Below is a small trained network, with its code and all its weights. Each question gives an input and a class and asks what happens when units are switched off, that is, made to give their printed mean instead of their output.

import numpy as np


def w(rows, s, z=0):
    codes = np.array(rows[::2]) - 128.0
    scale = np.full(codes.shape[1], s)
    scale[-1] = z or s
    return codes * scale


def f(y):
    return y / 2 * (1 + np.tanh(0.7978845608 * (y + 0.044715 * y**3)))


def log_softmax(a):
    a = a - a.max(-1, keepdims=True)
    return a - np.log(np.exp(a).sum(-1, keepdims=True))


def net(x, mask):
    res = np.array(x, float).reshape(1, 8) / 4 @ E
    y = f(res @ A[0][:, :-1].T + A[0][:, -1])
    res = res + np.where(mask, y, B[0][:, -1]) @ B[0][:, :-1]
    return log_softmax(res[-1] @ U[:, :-1].T + U[:, -1])


A, B = {}, {}
E = w([
[130,135,128,126,130,119,124,140,125,130,129],'x0',
[109,125,137,131,127,129,131,113,130,130,129],'x1',
[163,127,106,157,222,79,176,58,108,88,182],'x2',
[122,127,128,131,133,122,120,134,129,135,135],'x3',
[230,107,166,73,107,97,115,47,121,216,156],'x4',
[124,126,130,119,126,140,132,125,113,124,137],'x5',
[127,126,129,132,132,131,129,131,129,133,130],'x6',
[125,252,63,174,101,156,94,56,109,151,151],'x7',
],0.016)
A[0] = w([
[94,142,134,164,149,135,118,155,107,77,114,188],'neuron 0',
[161,116,149,96,200,107,145,76,122,120,142,88],'neuron 1',
[156,159,104,109,85,151,100,99,126,154,132,153],'neuron 2',
[99,159,97,146,129,144,131,152,118,108,127,233],'neuron 3',
[118,127,177,132,101,134,142,159,142,141,120,150],'neuron 4',
[139,150,115,101,132,140,129,123,147,105,133,129],'neuron 5',
[121,119,124,157,181,94,183,139,126,99,151,134],'neuron 6',
[130,155,100,128,146,139,135,115,135,142,156,92],'neuron 7',
[199,111,176,90,95,102,127,76,120,216,153,160],'neuron 8',
[157,132,104,163,253,69,192,83,101,81,190,158],'neuron 9',
[136,6,193,105,153,104,157,171,127,96,105,251],'neuron 10',
],0.013)
B[0] = w([
[134,149,42,106,117,178,166,84,168,104,103,194],'neuron 0',
[181,112,124,130,210,85,96,108,156,138,158,168],'neuron 1',
[63,140,166,179,100,121,110,111,75,173,156,168],'neuron 2',
[164,128,97,129,33,223,106,105,142,97,61,196],'neuron 3',
[102,98,137,115,146,124,131,176,104,81,97,163],'neuron 4',
[123,125,106,139,113,116,128,128,128,111,142,132],'neuron 5',
[152,162,72,60,147,123,169,78,198,116,156,175],'neuron 6',
[166,146,143,124,155,112,112,88,112,118,112,143],'neuron 7',
[113,98,241,159,160,34,66,182,69,173,173,215],'neuron 8',
[190,159,71,129,189,83,150,50,125,110,201,228],'neuron 9',
[102,72,135,11,223,123,196,234,161,97,105,254],'neuron 10',
],0.011,0.032)
U = w([
[74,110,106,59,95,204,181,226,164,72,74,248],'0',
[152,157,51,44,173,125,242,122,199,69,156,3],'1',
[91,58,221,95,132,78,132,237,92,144,126,135],'2',
[197,78,162,76,211,28,142,137,149,128,192,21],'3',
[107,163,85,175,1,212,69,109,134,127,57,214],'4',
[200,208,53,171,91,150,140,9,145,91,166,122],'5',
[77,167,190,199,18,93,66,138,72,196,167,147],'6',
[158,193,123,208,168,52,102,38,63,156,205,107],'7',
],0.008,0.0034)

Each question gives the input, the list of numbers given to net, and the class t.
The units are the neurons (one row each of A and B). Each row of codes is followed by its name. A weight is (code - 128) times the scale printed after its matrix; where a second scale follows, it is the last column's (A, B and U).
mask holds one flag per neuron, in row order. A switched-off neuron (its flag False) gives its mean, the last column of its row in B, instead of its output. The means were averaged over made-up inputs and are rounded, as every weight is.
A unit's drop is (log p(t) with every unit on - log p(t) with that unit switched off) / (log p(t) with every unit on - log p(t) with every unit switched off).
unit that matters most: the unit with the biggest drop
top k neurons: the k neurons with the biggest drops, biggest first
drop when u is switched off: that unit's drop, to one decimal
input [2,-4,8,-2,-1,0,0,-4], class 1: unit that matters most -> neuron 8
input [-1,3,0,-6,-4,-6,6,3], class 4: top 2 neurons -> neuron 10; neuron 9
input [2,8,4,-7,0,-8,3,6], class 5: top 2 neurons -> neuron 8; neuron 10
input [6,-1,-1,-5,3,-7,4,4], class 6: top 2 neurons -> neuron 10; neuron 9
input [-5,-6,-7,6,-1,-3,4,1], class 4: top 2 neurons -> neuron 10; neuron 8
input [-2,3,4,1,1,-6,4,4], class 7: top 2 neurons -> neuron 10; neuron 0
input [2,-8,0,2,4,-4,2,6], class 6: top 2 neurons -> neuron 9; neuron 10
input [0,-5,0,-7,8,-7,5,3], class 6: top 3 neurons -> neuron 10; neuron 9; neuron 8
input [-7,-2,1,-6,0,-8,4,-8], class 1: top 2 neurons -> neuron 8; neuron 10
input [-5,3,6,-3,-1,7,8,6], class 5: top 2 neurons -> neuron 10; neuron 8
input [-8,-5,8,-4,-3,-3,-7,1], class 5: top 2 neurons -> neuron 10; neuron 9
input [1,7,-5,-4,-1,7,7,1], class 4: top 2 neurons -> neuron 10; neuron 8
input [3,8,-1,1,-6,-5,-8,6], class 4: top 2 neurons -> neuron 10; neuron 9
input [-8,-3,-2,4,-7,-2,0,-2], class 0: drop when neuron 9 is switched off -> 0.5
input [8,0,2,-2,-2,2,-6,1], class 5: drop when neuron 10 is switched off -> 1.0
input [2,-2,-4,-7,3,-8,-1,4], class 6: drop when neuron 10 is switched off -> 0.3
